Below are the code and all the weights of a small trained network. Each question names an input and a class and asks about switching units off, where a switched-off unit gives its printed mean instead of its output.

import numpy as np


def w(rows, s, z=0):
    codes = np.array(rows[::2]) - 128.0
    scale = np.full(codes.shape[1], s)
    scale[-1] = z or s
    return codes * scale


def f(y):
    return y / 2 * (1 + np.tanh(0.7978845608 * (y + 0.044715 * y**3)))


def log_softmax(a):
    a = a - a.max(-1, keepdims=True)
    return a - np.log(np.exp(a).sum(-1, keepdims=True))


def net(x, mask):
    res = np.array(x, float).reshape(1, 5) / 4 @ E
    y = f(res @ A[0][:, :-1].T + A[0][:, -1])
    res = res + np.where(mask, y, B[0][:, -1]) @ B[0][:, :-1]
    return log_softmax(res[-1] @ U[:, :-1].T + U[:, -1])


A, B = {}, {}
E = w([
[116,187,237,17],'x0',
[167,147,55,30],'x1',
[210,149,133,16],'x2',
[129,127,208,117],'x3',
[165,2,92,174],'x4',
],0.0096)
A[0] = w([
[130,76,140,193,169],'neuron 0',
[142,242,136,101,81],'neuron 1',
[157,177,83,89,106],'neuron 2',
[24,162,119,199,234],'neuron 3',
[182,166,71,193,97],'neuron 4',
[22,186,251,156,253],'neuron 5',
],0.013,0.0037)
B[0] = w([
[131,81,34,117,191],'neuron 0',
[166,134,62,165,200],'neuron 1',
[142,196,115,45,172],'neuron 2',
[7,104,165,106,214],'neuron 3',
[164,88,132,121,174],'neuron 4',
[153,64,147,90,254],'neuron 5',
],0.014,0.016)
U = w([
[176,162,96,108,116],'0',
[93,78,241,78,202],'1',
[147,224,193,255,2],'2',
[137,249,106,60,132],'3',
[75,105,61,207,169],'4',
[232,74,113,176,80],'5',
],0.0099,0.0071)

Each question gives the input, the list of numbers given to net, and the class t.
The units are the neurons (one row each of A and B). Each row of codes is followed by its name. A weight is (code - 128) times the scale printed after its matrix; where a second scale follows, it is the last column's (A, B and U).
mask holds one flag per neuron, in row order. A switched-off neuron (its flag False) gives its mean, the last column of its row in B, instead of its output. The means were averaged over made-up inputs and are rounded, as every weight is.
A unit's drop is (log p(t) with every unit on - log p(t) with that unit switched off) / (log p(t) with every unit on - log p(t) with every unit switched off).
unit that matters most: the unit with the biggest drop
top k neurons: the k neurons with the biggest drops, biggest first
drop of u: that unit's drop, to one decimal
input [8,3,-1,4,-4], class 0: unit that matters most -> neuron 1
input [8,-2,7,3,-8], class 0: top 3 neurons -> [neuron 1; neuron 5; neuron 3]
input [2,5,-8,-5,-5], class 1: top 2 neurons -> [neuron 3; neuron 0]
input [8,4,-5,2,-7], class 0: top 3 neurons -> [neuron 1; neuron 5; neuron 3]
input [-8,5,0,-1,-4], class 0: top 2 neurons -> [neuron 4; neuron 3]
input [-4,2,1,-4,-6], class 3: top 3 neurons -> [neuron 2; neuron 5; neuron 0]
input [6,8,-3,-3,3], class 3: drop of neuron 5 -> 0.1
input [-1,0,-8,-6,-6], class 1: drop of neuron 0 -> 0.0
input [6,5,1,-1,5], class 3: drop of neuron 5 -> 0.4
input [4,8,-2,1,5], class 3: top 2 neurons -> [neuron 5; neuron 3]
